Below are the code and all the weights of a small trained network. Each question names an input and a class and asks about switching units off, where a switched-off unit gives its printed mean instead of its output.

import numpy as np


def w(rows, s, z=0):
    codes = np.array(rows[::2]) - 128.0
    scale = np.full(codes.shape[1], s)
    scale[-1] = z or s
    return codes * scale


def f(y):
    return np.maximum(y, 0)


def log_softmax(a):
    a = a - a.max(-1, keepdims=True)
    return a - np.log(np.exp(a).sum(-1, keepdims=True))


def net(x, mask):
    res = np.array(x, float).reshape(1, 8) / 4 @ E
    y = f(res @ A[0][:, :-1].T + A[0][:, -1])
    res = res + np.where(mask, y, B[0][:, -1]) @ B[0][:, :-1]
    return log_softmax(res[-1] @ U[:, :-1].T + U[:, -1])


A, B = {}, {}
E = w([
[200,77,209,154,196,122,209,194],'x0',
[73,95,177,43,225,96,135,110],'x1',
[112,57,102,119,126,37,206,86],'x2',
[172,30,112,70,103,146,137,62],'x3',
[127,207,170,80,52,163,190,134],'x4',
[123,128,91,90,119,130,141,207],'x5',
[209,106,121,128,56,43,152,165],'x6',
[142,146,1,85,127,59,211,99],'x7',
],0.0079)
A[0] = w([
[134,192,178,70,135,111,186,89,143],'neuron 0',
[75,135,80,162,197,130,137,83,177],'neuron 1',
[194,177,157,200,76,191,139,159,227],'neuron 2',
[169,141,180,174,54,64,185,138,255],'neuron 3',
[141,156,195,159,162,166,103,175,195],'neuron 4',
[198,94,141,104,115,83,165,178,189],'neuron 5',
[74,152,160,66,143,160,153,106,85],'neuron 6',
[116,163,134,78,54,192,61,150,227],'neuron 7',
[191,67,55,171,123,95,100,122,176],'neuron 8',
[115,2,143,133,161,148,103,86,143],'neuron 9',
[145,184,224,179,161,174,127,186,157],'neuron 10',
[113,137,143,147,95,85,88,49,245],'neuron 11',
[106,146,29,121,103,165,144,36,127],'neuron 12',
],0.0097,0.0032)
B[0] = w([
[169,122,164,114,89,113,114,49,206],'neuron 0',
[97,102,143,150,65,66,115,107,201],'neuron 1',
[70,130,116,102,135,169,155,198,254],'neuron 2',
[90,106,123,148,130,113,141,129,234],'neuron 3',
[78,130,177,149,159,182,124,142,232],'neuron 4',
[110,116,110,153,133,104,180,178,224],'neuron 5',
[161,95,101,131,97,166,87,109,196],'neuron 6',
[104,167,124,119,78,168,119,162,248],'neuron 7',
[125,90,168,84,182,114,181,155,204],'neuron 8',
[133,2,118,75,144,165,142,60,227],'neuron 9',
[80,154,162,109,206,159,160,124,252],'neuron 10',
[85,119,154,133,87,58,77,124,197],'neuron 11',
[78,130,127,145,164,146,113,135,221],'neuron 12',
],0.011,0.0094)
U = w([
[183,70,70,118,170,131,192,172,92],'0',
[151,153,55,73,82,187,96,144,122],'1',
[218,190,160,119,107,82,191,48,65],'2',
[75,111,108,197,107,38,128,119,215],'3',
[62,185,138,166,152,153,139,196,164],'4',
[147,78,211,42,153,157,99,2,151],'5',
[250,176,141,142,141,135,100,97,3],'6',
],0.0098,0.0034)

Each question gives the input, the list of numbers given to net, and the class t.
The units are the neurons (one row each of A and B). Each row of codes is followed by its name. A weight is (code - 128) times the scale printed after its matrix; where a second scale follows, it is the last column's (A, B and U).
mask holds one flag per neuron, in row order. A switched-off neuron (its flag False) gives its mean, the last column of its row in B, instead of its output. The means were averaged over made-up inputs and are rounded, as every weight is.
A unit's drop is (log p(t) with every unit on - log p(t) with that unit switched off) / (log p(t) with every unit on - log p(t) with every unit switched off).
The circuit of an input: a set's keep is (log p(t) with only the set's units on - log p(t) with every unit switched off) / (log p(t) with every unit on - log p(t) with every unit switched off). Starting from the 12 units with the biggest drops (on a tie, the unit counted first), units are removed one at a time, each time the one whose removal leaves the highest keep (on an exact tie, the one counted first), for as long as the keep stays at least 0.8.
units of the circuit, in order: the units of the circuit, biggest drop first
most important unit: the unit with the biggest drop
k most important neurons: the k neurons with the biggest drops, biggest first
drop when u is switched off: that unit's drop, to one decimal
input [-7,5,-4,-2,6,-7,-1,-7], class 4: 2 most important neurons => neuron 7; neuron 9
input [-5,5,-6,7,3,6,4,-2], class 1: most important unit => neuron 7
input [4,3,-7,-3,-3,-2,3,8], class 0: units of the circuit, in order => neuron 11; neuron 7
input [-4,4,6,-5,4,-3,8,-8], class 3: units of the circuit, in order => neuron 11; neuron 3
input [0,7,-3,-1,6,3,2,2], class 5: 3 most important neurons => neuron 0; neuron 2; neuron 6
input [0,-7,-5,-4,-6,0,5,6], class 0: 2 most important neurons => neuron 8; neuron 4
input [4,4,6,1,-7,-6,8,0], class 0: units of the circuit, in order => neuron 5; neuron 8
input [-1,-2,-8,8,8,8,7,-1], class 4: 2 most important neurons => neuron 2; neuron 9
input [2,3,-3,4,2,-8,8,6], class 3: units of the circuit, in order => neuron 3; neuron 9
input [-3,2,6,-1,-7,-3,8,-4], class 5: 2 most important neurons => neuron 9; neuron 8
input [5,-1,-7,3,-2,-8,1,-1], class 4: 2 most important neurons => neuron 2; neuron 0
input [2,8,-1,-1,8,7,5,-1], class 5: 4 most important neurons => neuron 0; neuron 2; neuron 6; neuron 12
input [-1,-8,1,1,-2,4,8,2], class 0: drop when neuron 4 is switched off => 0.1
input [-6,1,5,2,-1,1,-6,6], class 3: units of the circuit, in order => neuron 1
input [8,7,6,-4,6,7,-2,-5], class 5: drop when neuron 10 is switched off => -0.1
input [2,2,-5,5,-3,6,5,-1], class 0: drop when neuron 5 is switched off => 0.1
